Below are the code and all the weights of a small trained network. Each question names an input and a class and asks about switching units off, where a switched-off unit gives its printed mean instead of its output.

import numpy as np


def w(rows, s, z=0):
    codes = np.array(rows[::2]) - 128.0
    scale = np.full(codes.shape[1], s)
    scale[-1] = z or s
    return codes * scale


def norm(h):
    return h / np.sqrt((h * h).mean(-1, keepdims=True) + 1e-5)


def f(y):
    return np.maximum(y, 0)


def log_softmax(a):
    a = a - a.max(-1, keepdims=True)
    return a - np.log(np.exp(a).sum(-1, keepdims=True))


def net(x, mask):
    res = np.array(x, float).reshape(1, 8) / 4 @ E
    u = 0
    for l in range(3):
        y = f(norm(res) @ A[l][:, :-1].T + A[l][:, -1])
        res = res + np.where(mask[u : u + 13], y, B[l][:, -1]) @ B[l][:, :-1]
        u += 13
    return log_softmax(norm(res)[-1] @ U[:, :-1].T + U[:, -1])


A, B = {}, {}
E = w([
[136,130,128,119],'x0',
[128,112,107,114],'x1',
[154,62,99,68],'x2',
[156,132,134,105],'x3',
[175,111,232,118],'x4',
[173,145,119,84],'x5',
[120,138,133,147],'x6',
[27,148,152,2],'x7',
],0.0068)
A[0] = w([
[71,138,98,223,208],'0.n0',
[150,132,86,136,31],'0.n1',
[126,113,155,133,82],'0.n2',
[127,147,132,159,45],'0.n3',
[222,185,103,55,31],'0.n4',
[63,97,165,108,3],'0.n5',
[148,56,199,147,168],'0.n6',
[168,95,93,117,116],'0.n7',
[157,97,162,117,137],'0.n8',
[172,204,180,148,203],'0.n9',
[93,189,10,109,238],'0.n10',
[195,83,105,165,117],'0.n11',
[57,84,117,6,111],'0.n12',
],0.012,0.0033)
B[0] = w([
[167,92,148,122,227],'0.n0',
[149,103,134,157,142],'0.n1',
[132,81,101,106,136],'0.n2',
[108,142,142,107,141],'0.n3',
[36,56,121,49,169],'0.n4',
[176,175,78,115,160],'0.n5',
[130,61,83,43,186],'0.n6',
[165,144,194,76,160],'0.n7',
[141,13,13,85,160],'0.n8',
[115,54,211,172,194],'0.n9',
[143,16,255,104,251],'0.n10',
[172,230,10,213,191],'0.n11',
[212,210,126,203,254],'0.n12',
],0.0057,0.0082)
A[1] = w([
[137,90,76,115,157],'1.n0',
[117,13,162,94,80],'1.n1',
[104,79,105,172,99],'1.n2',
[181,183,181,131,189],'1.n3',
[126,68,131,113,196],'1.n4',
[67,170,136,66,206],'1.n5',
[52,96,185,141,54],'1.n6',
[151,78,101,128,222],'1.n7',
[68,255,104,102,244],'1.n8',
[144,122,167,201,185],'1.n9',
[133,170,194,174,140],'1.n10',
[102,171,95,192,252],'1.n11',
[110,153,153,90,101],'1.n12',
],0.012,0.002)
B[1] = w([
[88,168,154,64,172],'1.n0',
[87,102,143,180,255],'1.n1',
[104,89,135,131,168],'1.n2',
[101,168,106,54,211],'1.n3',
[81,160,186,106,205],'1.n4',
[255,67,128,178,165],'1.n5',
[105,140,99,108,178],'1.n6',
[115,153,154,112,213],'1.n7',
[200,91,69,151,160],'1.n8',
[62,166,114,103,223],'1.n9',
[87,133,77,122,195],'1.n10',
[150,85,82,43,158],'1.n11',
[163,101,105,148,159],'1.n12',
],0.0097,0.0075)
A[2] = w([
[128,142,71,120,118],'2.n0',
[97,91,154,98,45],'2.n1',
[155,167,5,133,254],'2.n2',
[131,141,165,179,191],'2.n3',
[10,209,147,12,132],'2.n4',
[46,94,186,133,83],'2.n5',
[154,123,126,185,138],'2.n6',
[100,153,87,178,147],'2.n7',
[83,147,74,53,131],'2.n8',
[151,162,133,109,76],'2.n9',
[180,89,118,88,132],'2.n10',
[202,181,145,153,145],'2.n11',
[73,95,53,83,171],'2.n12',
],0.011,0.0032)
B[2] = w([
[176,144,133,69,159],'2.n0',
[58,95,178,159,171],'2.n1',
[216,144,149,130,218],'2.n2',
[215,132,75,88,152],'2.n3',
[117,136,184,44,254],'2.n4',
[108,130,189,99,227],'2.n5',
[172,166,96,167,138],'2.n6',
[175,94,74,64,153],'2.n7',
[34,140,155,2,185],'2.n8',
[229,131,118,173,140],'2.n9',
[113,212,114,48,181],'2.n10',
[249,88,109,156,152],'2.n11',
[78,151,231,100,192],'2.n12',
],0.0058,0.0091)
U = w([
[121,91,146,129,235],'0',
[206,89,97,179,167],'1',
[69,146,115,113,161],'2',
[93,72,130,115,127],'3',
[108,180,184,151,112],'4',
[121,10,169,131,2],'5',
[107,93,131,120,90],'6',
[81,186,131,130,47],'7',
],0.014,0.0053)

Each question gives the input, the list of numbers given to net, and the class t.
The units are the neurons (one row each of A and B). Each row of codes is followed by its name. A weight is (code - 128) times the scale printed after its matrix; where a second scale follows, it is the last column's (A, B and U).
mask holds one flag per neuron, layer by layer. A switched-off neuron (its flag False) gives its mean, the last column of its row in B, instead of its output. The means were averaged over made-up inputs and are rounded, as every weight is.
A unit's drop is (log p(t) with every unit on - log p(t) with that unit switched off) / (log p(t) with every unit on - log p(t) with every unit switched off).
The circuit of an input: a set's keep is (log p(t) with only the set's units on - log p(t) with every unit switched off) / (log p(t) with every unit on - log p(t) with every unit switched off). Starting from the 12 units with the biggest drops (on a tie, the unit counted first), units are removed one at a time, each time the one whose removal leaves the highest keep (on an exact tie, the one counted first), for as long as the keep stays at least 0.8.
circuit, biggest first: the units of the circuit, biggest drop first
unit that matters most: the unit with the biggest drop
top k neurons: the k neurons with the biggest drops, biggest first
top k neurons in layer l: the k neurons of layer l with the biggest drops, biggest first
drop when u is switched off: that unit's drop, to one decimal
input [4,4,8,1,4,-4,7,-6], class 2: unit that matters most	1.n0
input [2,-8,-5,-7,-1,1,8,-8], class 1: circuit, biggest first	[1.n4; 2.n4; 2.n7]
input [-5,-1,-7,-4,6,-1,-2,8], class 1: top 2 neurons	[0.n10; 1.n5]
input [2,2,4,3,6,0,3,-8], class 1: circuit, biggest first	[0.n11; 2.n4]
input [-4,0,0,5,-6,-4,-1,7], class 1: circuit, biggest first	[1.n5; 0.n12; 1.n8]
input [5,-5,5,-3,0,-3,0,-7], class 1: top 3 neurons	[0.n11; 1.n3; 0.n4]
input [-6,-2,7,2,4,-6,1,7], class 1: top 2 neurons	[0.n10; 0.n12]
input [-1,-6,5,5,-8,0,8,-3], class 5: top 3 neurons	[0.n10; 0.n12; 1.n3]
input [8,0,0,7,-8,5,-4,5], class 5: top 2 neurons	[0.n10; 0.n4]
input [1,0,-3,7,7,-2,7,8], class 1: top 2 neurons	[0.n10; 1.n5]
input [-3,-6,-3,4,6,8,5,-8], class 1: top 2 neurons in layer 0	[0.n11; 0.n10]
input [5,-7,7,-1,-6,5,4,8], class 1: top 2 neurons	[0.n12; 1.n5]
input [-6,3,-7,-6,-5,5,0,-8], class 1: top 2 neurons in layer 2	[2.n4; 2.n2]
input [-3,8,3,-3,-5,3,-4,-1], class 4: unit that matters most	1.n4
input [1,-1,1,-1,-5,3,-1,0], class 5: top 2 neurons in layer 0	[0.n10; 0.n11]
input [0,-2,-1,2,-3,2,-1,1], class 5: drop when 1.n0 is switched off	0.1
input [8,3,0,-3,3,4,-5,8], class 1: drop when 0.n9 is switched off	0.0
input [-6,8,1,-5,-4,-3,-4,-3], class 4: drop when 1.n2 is switched off	-0.1
input [0,6,-3,0,-8,-6,-2,0], class 5: drop when 0.n10 is switched off	0.4
input [0,0,-8,7,-1,7,-6,-5], class 2: unit that matters most	1.n9
